Below is a small trained network, with its code and all its weights. Each question gives an input and a class and asks what happens when units are switched off, that is, made to give their printed mean instead of their output.

import numpy as np


def w(rows, s, z=0):
    codes = np.array(rows[::2]) - 128.0
    scale = np.full(codes.shape[1], s)
    scale[-1] = z or s
    return codes * scale


def f(y):
    return np.maximum(y, 0)


def log_softmax(a):
    a = a - a.max(-1, keepdims=True)
    return a - np.log(np.exp(a).sum(-1, keepdims=True))


def net(x, mask):
    res = np.array(x, float).reshape(1, 7) / 4 @ E
    y = f(res @ A[0][:, :-1].T + A[0][:, -1])
    res = res + np.where(mask, y, B[0][:, -1]) @ B[0][:, :-1]
    return log_softmax(res[-1] @ U[:, :-1].T + U[:, -1])


A, B = {}, {}
E = w([
[105,141,237,129,202],'x0',
[217,98,162,242,107],'x1',
[129,128,129,129,128],'x2',
[129,129,129,129,128],'x3',
[118,134,190,106,22],'x4',
[222,182,117,53,144],'x5',
[148,2,137,79,144],'x6',
],0.0058)
A[0] = w([
[155,99,81,146,96,103],'neuron 0',
[143,120,186,118,161,86],'neuron 1',
[133,60,124,89,139,70],'neuron 2',
[108,131,77,129,188,74],'neuron 3',
[148,121,82,137,74,75],'neuron 4',
[97,197,146,150,104,92],'neuron 5',
[152,93,72,126,96,73],'neuron 6',
[147,115,163,104,54,151],'neuron 7',
[81,125,112,70,129,34],'neuron 8',
[143,98,72,138,159,61],'neuron 9',
[53,99,106,140,116,186],'neuron 10',
[132,68,137,87,131,36],'neuron 11',
[129,154,55,146,88,70],'neuron 12',
[71,138,104,81,120,33],'neuron 13',
[162,159,127,106,130,64],'neuron 14',
[221,177,83,96,100,133],'neuron 15',
[50,87,88,154,91,98],'neuron 16',
[160,118,182,145,51,117],'neuron 17',
[177,102,75,195,209,100],'neuron 18',
[232,94,164,242,98,18],'neuron 19',
[197,16,151,131,122,97],'neuron 20',
[120,141,217,101,210,70],'neuron 21',
[120,139,172,151,157,87],'neuron 22',
[199,107,153,59,142,127],'neuron 23',
[153,94,115,106,121,57],'neuron 24',
[130,43,133,77,131,1],'neuron 25',
[140,127,64,103,86,91],'neuron 26',
[115,129,209,112,150,53],'neuron 27',
[114,184,147,154,143,79],'neuron 28',
[95,84,130,214,111,120],'neuron 29',
[125,98,56,98,96,90],'neuron 30',
[121,245,106,208,118,25],'neuron 31',
[41,146,116,55,136,14],'neuron 32',
[128,126,157,116,79,51],'neuron 33',
[114,136,166,91,56,107],'neuron 34',
],0.012,0.0067)
B[0] = w([
[106,138,158,157,91,176],'neuron 0',
[129,129,139,173,110,162],'neuron 1',
[142,85,66,140,122,168],'neuron 2',
[68,144,79,150,154,170],'neuron 3',
[115,139,148,175,95,165],'neuron 4',
[150,70,78,116,135,188],'neuron 5',
[121,139,149,169,87,164],'neuron 6',
[67,118,108,141,169,223],'neuron 7',
[154,182,86,108,114,165],'neuron 8',
[93,126,114,165,121,152],'neuron 9',
[156,120,203,88,181,255],'neuron 10',
[158,88,68,121,119,150],'neuron 11',
[115,111,156,162,86,175],'neuron 12',
[132,186,102,108,108,166],'neuron 13',
[170,127,119,136,162,143],'neuron 14',
[207,123,142,130,208,235],'neuron 15',
[209,143,104,163,181,210],'neuron 16',
[55,128,116,143,163,208],'neuron 17',
[39,141,101,146,174,227],'neuron 18',
[154,252,111,52,76,237],'neuron 19',
[146,58,100,92,92,223],'neuron 20',
[113,141,163,195,69,207],'neuron 21',
[133,147,140,166,116,162],'neuron 22',
[177,136,143,126,197,209],'neuron 23',
[145,110,127,135,116,138],'neuron 24',
[166,65,53,116,101,157],'neuron 25',
[107,145,172,155,82,179],'neuron 26',
[148,151,127,195,91,166],'neuron 27',
[153,97,108,142,112,165],'neuron 28',
[197,132,143,140,194,231],'neuron 29',
[111,140,153,169,77,186],'neuron 30',
[152,12,72,102,76,211],'neuron 31',
[160,208,89,96,94,199],'neuron 32',
[87,137,95,155,144,143],'neuron 33',
[79,127,90,159,168,204],'neuron 34',
],0.029,0.0051)
U = w([
[146,209,86,52,113,109],'0',
[153,54,83,97,118,107],'1',
[137,135,177,201,100,68],'2',
[187,134,151,131,228,67],'3',
[34,141,78,126,209,84],'4',
[130,124,140,105,172,251],'5',
[137,124,141,110,173,232],'6',
[89,77,255,8,160,99],'7',
],0.0089,0.015)

Each question gives the input, the list of numbers given to net, and the class t.
The units are the neurons (one row each of A and B). Each row of codes is followed by its name. A weight is (code - 128) times the scale printed after its matrix; where a second scale follows, it is the last column's (A, B and U).
mask holds one flag per neuron, in row order. A switched-off neuron (its flag False) gives its mean, the last column of its row in B, instead of its output. The means were averaged over made-up inputs and are rounded, as every weight is.
A unit's drop is (log p(t) with every unit on - log p(t) with that unit switched off) / (log p(t) with every unit on - log p(t) with every unit switched off).
The circuit of an input: a set's keep is (log p(t) with only the set's units on - log p(t) with every unit switched off) / (log p(t) with every unit on - log p(t) with every unit switched off). Starting from the 12 units with the biggest drops (on a tie, the unit counted first), units are removed one at a time, each time the one whose removal leaves the highest keep (on an exact tie, the one counted first), for as long as the keep stays at least 0.8.
units of the circuit, in order: the units of the circuit, biggest drop first
most important unit: the unit with the biggest drop
k most important neurons: the k neurons with the biggest drops, biggest first
drop when u is switched off: that unit's drop, to one decimal
input [8,-6,-1,3,2,4,-5], class 2: 2 most important neurons => neuron 21; neuron 19
input [-3,-2,4,5,0,-8,-2], class 3: most important unit => neuron 16
input [-1,4,1,1,4,6,4], class 3: 2 most important neurons => neuron 15; neuron 23
input [-6,-3,-1,-1,-1,6,2], class 2: units of the circuit, in order => neuron 30; neuron 26
input [-7,-8,3,-3,-4,2,6], class 0: 2 most important neurons => neuron 32; neuron 8
input [-6,-7,7,-1,6,8,3], class 3: 3 most important neurons => neuron 15; neuron 23; neuron 19
input [0,1,-5,0,-4,-8,7], class 3: 3 most important neurons => neuron 29; neuron 10; neuron 16
input [4,-3,6,4,7,6,-5], class 4: units of the circuit, in order => neuron 34; neuron 7
input [-8,-2,-7,-7,-7,-7,-7], class 2: 3 most important neurons => neuron 12; neuron 30; neuron 26
input [-4,-3,2,-5,6,5,3], class 4: units of the circuit, in order => neuron 7; neuron 34
input [-1,0,-2,2,6,-4,-1], class 4: units of the circuit, in order => neuron 17; neuron 7
input [8,-4,4,6,5,-5,3], class 2: 2 most important neurons => neuron 21; neuron 27
input [2,0,-1,-4,-1,-7,7], class 1: 3 most important neurons => neuron 20; neuron 25; neuron 15
input [-3,3,-6,-5,-1,-6,7], class 1: most important unit => neuron 20
input [3,5,-4,8,8,-1,5], class 4: 2 most important neurons => neuron 17; neuron 7
input [-6,5,-6,-6,7,3,2], class 4: 3 most important neurons => neuron 17; neuron 7; neuron 34
input [-7,-4,-5,-2,7,3,-4], class 2: 2 most important neurons => neuron 26; neuron 12
input [8,-8,-5,6,-3,-4,-2], class 0: 3 most important neurons => neuron 32; neuron 8; neuron 13
input [6,8,-1,8,6,1,6], class 0: drop when neuron 19 is switched off => 1.8
input [-3,-1,2,-7,4,6,7], class 1: most important unit => neuron 20
input [-2,-6,-5,5,1,-2,7], class 1: drop when neuron 11 is switched off => 0.2
input [8,2,5,-6,-5,-8,5], class 2: drop when neuron 1 is switched off => 0.2
